Here is a tiny trained network, its code and every weight. The questions are about switching its units off for an input and a target symbol, where a switched-off unit gives its printed mean instead of its output.

import numpy as np


def w(rows, s, z=0):
    codes = np.array(rows[::2]) - 128.0
    scale = np.full(codes.shape[1], s)
    scale[-1] = z or s
    return codes * scale


def norm(h):
    return h / np.sqrt((h * h).mean(-1, keepdims=True) + 1e-5)


def softmax(a):
    e = np.exp(a - a.max(-1, keepdims=True))
    return e / e.sum(-1, keepdims=True)


def log_softmax(a):
    a = a - a.max(-1, keepdims=True)
    return a - np.log(np.exp(a).sum(-1, keepdims=True))


def net(x, mask):
    ids = ['αβγδεζηθμξπσφψω'.index(c) for c in x.split()]
    T = len(ids)
    res = E[ids] + P[:T]
    u = 0
    for l in range(2):
        r = norm(res)
        for j in range(3):
            rows = slice(3 * j, 3 * j + 3)
            q, k, v = (r @ M[l][rows].T for M in (Q, K, V))
            z = softmax(np.where(np.tri(T) > 0, q @ k.T / 3**0.5, -1e9)) @ v
            o = O[l][rows]
            res = res + np.where(mask[u + j], z, o[:, -1]) @ o[:, :-1]
        u += 3
    return log_softmax(norm(res)[-1] @ U[:, :-1].T + U[:, -1])


Q, K, V, O = {}, {}, {}, {}
E = w([
[70,44,128,127,18,146,105,195,113],'α',
[214,142,157,156,26,135,246,156,96],'β',
[137,95,138,163,40,80,191,209,117],'γ',
[141,137,177,66,22,176,184,204,138],'δ',
[129,113,125,164,51,236,209,164,101],'ε',
[184,30,151,132,100,118,241,161,106],'ζ',
[116,94,89,157,62,131,153,102,135],'η',
[91,45,148,44,93,158,213,182,96],'θ',
[127,123,138,231,2,104,207,110,158],'μ',
[127,55,200,129,57,173,202,93,82],'ξ',
[157,134,112,95,47,138,121,199,78],'π',
[216,72,132,132,92,93,217,76,66],'σ',
[180,75,185,132,2,136,131,128,84],'φ',
[126,135,88,178,11,193,132,167,88],'ψ',
[126,185,88,119,95,128,243,175,130],'ω',
],0.0042)
P = w([
[148,128,130,136,185,113,87,115,146],'0',
[205,56,182,172,1,149,232,210,171],'1',
[127,108,110,99,138,99,153,95,91],'2',
[149,63,195,180,10,175,209,181,169],'3',
[144,124,42,106,128,137,110,122,144],'4',
[116,74,212,156,36,179,197,188,158],'5',
[110,194,172,99,178,86,80,100,182],'6',
[101,86,210,166,38,175,195,179,160],'7',
[83,147,117,117,156,108,128,99,73],'8',
[88,84,215,174,39,169,198,167,167],'9',
[139,206,38,78,180,161,83,120,132],'10',
[79,79,217,180,36,174,195,161,162],'11',
],0.0089)
Q[0] = w([
[120,129,28,146,122,177,164,131,78],'L0H0',
[152,83,188,198,154,167,155,172,165],'L0H0',
[173,126,89,118,135,150,89,139,199],'L0H0',
[176,180,123,80,128,105,81,87,198],'L0H1',
[105,125,220,127,91,117,172,110,80],'L0H1',
[104,159,40,97,100,124,122,114,7],'L0H1',
[101,152,124,149,153,134,99,125,100],'L0H2',
[112,155,156,162,104,122,131,139,117],'L0H2',
[133,129,90,97,171,76,120,81,112],'L0H2',
],0.011)
K[0] = w([
[89,152,209,144,158,93,138,111,63],'L0H0',
[150,67,152,109,114,134,152,178,166],'L0H0',
[117,113,83,135,77,134,173,120,6],'L0H0',
[85,144,45,109,114,123,139,141,104],'L0H1',
[163,134,122,154,155,129,71,142,222],'L0H1',
[62,177,166,99,146,92,124,97,115],'L0H1',
[100,139,142,112,158,171,124,142,135],'L0H2',
[117,116,137,165,144,110,122,125,145],'L0H2',
[91,151,136,73,122,131,164,107,131],'L0H2',
],0.012)
V[0] = w([
[120,80,139,58,130,83,35,215,105],'L0H0',
[151,190,120,142,50,204,76,104,99],'L0H0',
[42,73,123,85,187,218,132,133,156],'L0H0',
[104,80,157,232,35,97,135,118,181],'L0H1',
[166,106,226,115,112,227,194,187,98],'L0H1',
[127,64,177,84,120,151,61,17,129],'L0H1',
[110,134,105,154,255,84,96,119,153],'L0H2',
[65,197,132,180,178,144,67,169,161],'L0H2',
[152,100,128,150,192,161,59,150,97],'L0H2',
],0.0074)
O[0] = w([
[206,169,110,103,128,239,89,96,95,108],'L0H0',
[131,140,55,128,124,124,200,64,141,102],'L0H0',
[197,1,168,124,80,168,175,175,155,1],'L0H0',
[175,184,108,138,206,189,167,191,107,208],'L0H1',
[135,154,223,112,154,125,146,53,92,142],'L0H1',
[181,153,146,108,115,89,183,111,233,85],'L0H1',
[167,84,163,152,82,125,102,98,115,59],'L0H2',
[117,92,208,109,167,130,124,92,172,8],'L0H2',
[113,93,165,166,130,99,178,111,114,114],'L0H2',
],0.0092,0.0055)
Q[1] = w([
[109,118,99,72,130,84,166,70,175],'L1H0',
[6,100,143,125,164,138,92,125,2],'L1H0',
[122,196,56,43,145,123,102,93,150],'L1H0',
[177,114,207,170,160,161,29,143,106],'L1H1',
[107,121,207,76,70,162,168,127,178],'L1H1',
[210,129,55,38,126,93,75,79,137],'L1H1',
[140,175,135,113,158,145,182,101,137],'L1H2',
[126,140,109,121,72,113,168,152,103],'L1H2',
[115,135,137,112,65,182,187,131,68],'L1H2',
],0.0094)
K[1] = w([
[90,73,85,74,37,124,193,82,159],'L1H0',
[78,80,139,106,140,47,6,83,72],'L1H0',
[94,180,1,34,96,113,123,118,154],'L1H0',
[146,118,209,214,101,194,195,158,77],'L1H1',
[237,95,234,99,136,100,68,81,155],'L1H1',
[79,188,62,10,24,173,132,188,103],'L1H1',
[134,129,151,216,125,144,154,147,141],'L1H2',
[117,99,103,160,142,96,79,126,137],'L1H2',
[163,87,204,160,178,72,91,47,161],'L1H2',
],0.0079)
V[1] = w([
[255,119,101,115,162,75,33,130,103],'L1H0',
[191,152,167,64,130,112,65,106,95],'L1H0',
[131,55,189,64,94,104,80,92,210],'L1H0',
[198,50,158,177,75,162,132,140,85],'L1H1',
[130,157,174,23,136,182,68,103,168],'L1H1',
[117,79,168,165,196,77,85,99,197],'L1H1',
[149,130,139,133,180,92,45,80,166],'L1H2',
[70,127,139,96,135,139,108,143,172],'L1H2',
[144,155,114,81,125,142,184,148,108],'L1H2',
],0.0073)
O[1] = w([
[79,180,159,119,80,152,155,140,224,134],'L1H0',
[92,156,192,122,129,170,201,116,117,128],'L1H0',
[121,179,105,181,130,96,211,228,87,1],'L1H0',
[111,140,96,82,169,71,2,90,183,97],'L1H1',
[171,151,53,238,59,98,105,156,66,71],'L1H1',
[121,228,8,68,113,174,119,128,101,75],'L1H1',
[64,92,51,133,116,151,160,128,154,110],'L1H2',
[202,201,117,201,119,151,159,141,153,100],'L1H2',
[136,164,144,88,86,108,106,118,138,129],'L1H2',
],0.0068,0.0093)
U = w([
[191,246,143,90,154,112,171,41,188,92],'α',
[76,68,108,218,88,63,105,165,70,248],'β',
[80,114,255,96,128,99,100,104,207,107],'γ',
[84,175,73,201,232,153,210,194,145,190],'δ',
[208,157,203,178,105,58,209,176,132,239],'ε',
[68,196,165,118,202,34,150,43,36,22],'ζ',
[228,103,134,151,151,248,162,179,167,115],'η',
[148,183,139,141,180,198,25,141,58,89],'θ',
[134,146,81,161,21,158,107,32,107,73],'μ',
[152,39,157,105,220,55,179,121,64,152],'ξ',
[107,67,36,67,156,157,188,52,145,99],'π',
[123,114,206,174,81,207,215,88,27,29],'σ',
[42,200,137,102,33,75,168,149,196,5],'φ',
[141,111,66,135,102,105,132,186,220,237],'ψ',
[224,99,161,126,101,59,54,116,114,192],'ω',
],0.008,0.0026)

Each question gives the input, a string of symbols that net reads in full, and the target symbol t.
The units are the heads (3 rows each of Q, K, V and O). Each row of codes is followed by its name. A weight is (code - 128) times the scale printed after its matrix; where a second scale follows, it is the last column's (O and U).
mask holds one flag per head, layer by layer. A switched-off head (its flag False) gives its mean, the last column of its rows in O, instead of its output. The means were averaged over made-up inputs and are rounded, as every weight is.
A unit's drop is (log p(t) with every unit on - log p(t) with that unit switched off) / (log p(t) with every unit on - log p(t) with every unit switched off).
The circuit of an input: a set's keep is (log p(t) with only the set's units on - log p(t) with every unit switched off) / (log p(t) with every unit on - log p(t) with every unit switched off). Starting from all 6 units, units are removed one at a time, each time the one whose removal leaves the highest keep (on an exact tie, the one counted first), for as long as the keep stays at least 0.8.
units of the circuit, in order: the units of the circuit, biggest drop first
most important unit: the unit with the biggest drop
heads that matter: for each layer, one digit per head in row order, 1 if its drop is at least 0.15 and else 0, layers parted by /
input γ φ γ σ, target γ: units of the circuit, in order : (L1H1; L0H2; L0H0)
input γ φ μ π β μ γ γ ω ω φ β, target γ: units of the circuit, in order : (L0H2; L1H1; L0H1)
input φ φ β μ β ψ ξ ω γ, target ε: units of the circuit, in order : (L0H1; L1H1)
input γ γ γ γ σ ζ α γ ω β β, target β: units of the circuit, in order : (L0H1; L0H0)
input β γ ζ β β γ ε γ μ, target ξ: units of the circuit, in order : (L0H0; L1H0)
input ζ γ γ, target γ: heads that matter : 100 / 110
input ζ ε φ φ μ φ γ ε π φ γ γ, target φ: most important unit : L0H0
input γ μ η γ, target γ: units of the circuit, in order : (L1H1; L0H2; L0H1)
input π γ ψ, target μ: units of the circuit, in order : (L0H0; L0H1)
input η θ ω ψ π α β γ σ γ ε, target φ: units of the circuit, in order : (L0H1; L0H0; L1H1)
input β φ γ γ π θ ω θ φ γ ε γ, target σ: units of the circuit, in order : (L0H0; L1H1; L0H1)
input α ζ θ φ η φ γ φ, target ω: units of the circuit, in order : (L0H0; L1H1; L1H0; L0H1)
input θ γ ω μ ψ γ π φ δ γ, target θ: heads that matter : 111 / 010
input π μ β, target μ: units of the circuit, in order : (L0H0; L0H1)
input ε γ μ β β ω, target ζ: units of the circuit, in order : (L0H1; L1H1; L1H0; L0H0)
input γ γ π μ γ π μ γ ζ, target δ: units of the circuit, in order : (L0H1)
input φ μ γ γ γ β γ γ β μ, target ε: units of the circuit, in order : (L0H1; L1H0)
input π θ φ α ω φ γ, target β: heads that matter : 010 / 000
input μ μ γ γ μ ω, target η: heads that matter : 010 / 100
input γ β η α μ ξ ω, target δ: heads that matter : 110 / 010
input γ μ π μ φ β φ, target α: heads that matter : 110 / 000
input α β α γ γ, target η: heads that matter : 101 / 000
input η β γ γ γ γ β, target θ: most important unit : L0H1
input ψ γ ω γ γ π μ ψ ζ ψ, target ξ: heads that matter : 101 / 100
input φ ε ω μ, target ε: heads that matter : 010 / 000
input α β ε μ μ μ φ α, target ω: heads that matter : 111 / 110
input γ φ μ, target θ: most important unit : L0H0
input δ φ θ ψ, target μ: heads that matter : 111 / 010
